Below are the code and all the weights of a small trained network. Each question names an input and a class and asks about switching units off, where a switched-off unit gives its printed mean instead of its output.

import numpy as np


def w(rows, s, z=0):
    codes = np.array(rows[::2]) - 128.0
    scale = np.full(codes.shape[1], s)
    scale[-1] = z or s
    return codes * scale


def f(y):
    return np.maximum(y, 0)


def log_softmax(a):
    a = a - a.max(-1, keepdims=True)
    return a - np.log(np.exp(a).sum(-1, keepdims=True))


def net(x, mask):
    res = np.array(x, float).reshape(1, 6) / 4 @ E
    y = f(res @ A[0][:, :-1].T + A[0][:, -1])
    res = res + np.where(mask, y, B[0][:, -1]) @ B[0][:, :-1]
    return log_softmax(res[-1] @ U[:, :-1].T + U[:, -1])


A, B = {}, {}
E = w([
[125,128,124,127,129],'x0',
[34,52,103,226,238],'x1',
[35,102,253,156,46],'x2',
[72,7,69,10,98],'x3',
[127,131,128,129,130],'x4',
[227,6,146,191,84],'x5',
],0.0049)
A[0] = w([
[81,117,207,154,78,50],'n0',
[70,52,83,22,93,151],'n1',
[52,214,83,89,178,129],'n2',
[95,124,202,133,60,87],'n3',
[215,126,43,143,188,170],'n4',
[89,139,208,165,95,92],'n5',
[192,176,163,54,28,85],'n6',
[159,225,183,181,151,95],'n7',
[173,220,182,183,144,95],'n8',
[55,203,94,75,187,148],'n9',
[163,217,183,190,144,99],'n10',
[87,53,75,23,116,175],'n11',
[45,77,117,192,190,85],'n12',
[72,120,207,155,82,120],'n13',
[76,128,206,164,83,93],'n14',
[194,153,69,112,183,73],'n15',
[201,158,63,123,175,42],'n16',
[254,9,116,199,108,255],'n17',
[77,115,211,139,78,58],'n18',
[65,51,74,7,100,149],'n19',
[72,72,125,39,92,85],'n20',
[204,153,70,122,182,47],'n21',
[55,194,118,80,176,224],'n22',
[174,177,47,111,189,70],'n23',
[193,177,161,52,24,88],'n24',
[76,66,105,187,195,173],'n25',
[67,61,107,192,195,148],'n26',
[54,73,119,196,205,49],'n27',
[80,118,204,147,79,45],'n28',
],0.0054,0.0023)
B[0] = w([
[69,73,61,66,166,165],'n0',
[185,119,111,239,151,216],'n1',
[88,111,216,154,49,200],'n2',
[88,100,76,72,171,171],'n3',
[39,59,118,73,94,212],'n4',
[77,72,60,103,149,170],'n5',
[197,181,149,71,243,208],'n6',
[154,63,97,219,149,189],'n7',
[148,59,79,216,158,189],'n8',
[86,116,229,153,39,203],'n9',
[143,69,82,216,152,189],'n10',
[181,113,129,222,132,220],'n11',
[188,208,163,63,197,187],'n12',
[99,93,70,83,151,181],'n13',
[88,80,65,88,149,174],'n14',
[43,57,93,82,130,175],'n15',
[45,37,83,69,152,171],'n16',
[67,161,244,92,2,254],'n17',
[77,75,59,71,178,167],'n18',
[180,108,118,228,144,224],'n19',
[177,91,72,216,182,182],'n20',
[42,45,83,66,149,172],'n21',
[112,133,197,150,45,215],'n22',
[54,60,118,87,135,183],'n23',
[201,174,151,72,238,211],'n24',
[185,199,183,65,160,206],'n25',
[187,201,186,71,172,204],'n26',
[194,200,179,59,203,184],'n27',
[69,60,51,66,173,162],'n28',
],0.0054,0.0047)
U = w([
[53,77,37,57,154,48],'0',
[202,199,161,60,201,69],'1',
[167,106,80,248,144,70],'2',
[131,141,136,122,96,254],'3',
[90,136,215,118,27,95],'4',
[130,141,113,125,111,188],'5',
],0.012,0.0051)

Each question gives the input, the list of numbers given to net, and the class t.
The units are the neurons (one row each of A and B). Each row of codes is followed by its name. A weight is (code - 128) times the scale printed after its matrix; where a second scale follows, it is the last column's (A, B and U).
mask holds one flag per neuron, in row order. A switched-off neuron (its flag False) gives its mean, the last column of its row in B, instead of its output. The means were averaged over made-up inputs and are rounded, as every weight is.
A unit's drop is (log p(t) with every unit on - log p(t) with that unit switched off) / (log p(t) with every unit on - log p(t) with every unit switched off).
The circuit of an input: a set's keep is (log p(t) with only the set's units on - log p(t) with every unit switched off) / (log p(t) with every unit on - log p(t) with every unit switched off). Starting from the 12 units with the biggest drops (on a tie, the unit counted first), units are removed one at a time, each time the one whose removal leaves the highest keep (on an exact tie, the one counted first), for as long as the keep stays at least 0.8.
circuit, biggest first: the units of the circuit, biggest drop first
top k neurons: the k neurons with the biggest drops, biggest first
drop when u is switched off: that unit's drop, to one decimal
input [2,4,0,-2,6,8], class 4: circuit, biggest first => (n17)
input [6,7,-5,5,4,-8], class 4: top 2 neurons => (n9 n2)
input [-4,4,4,2,-6,-8], class 4: circuit, biggest first => (n9 n22)
input [-2,-4,0,2,-3,-8], class 4: circuit, biggest first => (n9 n2)
input [-2,-4,-8,4,-8,7], class 0: circuit, biggest first => (n4 n21)
input [-1,0,-5,1,2,-7], class 4: circuit, biggest first => (n9 n2 n22)
input [6,-5,7,6,5,-5], class 0: circuit, biggest first => (n18 n17)
input [3,-5,-6,6,6,-7], class 4: circuit, biggest first => (n9 n2)
input [-6,-4,6,8,2,5], class 2: circuit, biggest first => (n1 n19 n20)
input [1,7,-7,-5,-6,8], class 4: top 2 neurons => (n17 n4)
input [-3,-5,-7,6,4,8], class 4: drop when n13 is switched off => 0.1
input [1,-2,2,-8,-8,2], class 2: drop when n9 is switched off => 0.0
input [-6,7,-4,-2,6,-4], class 1: drop when n17 is switched off => 0.1
input [1,-8,6,0,1,-8], class 1: circuit, biggest first => (n6)
input [0,5,4,1,0,-2], class 1: drop when n24 is switched off => -0.1
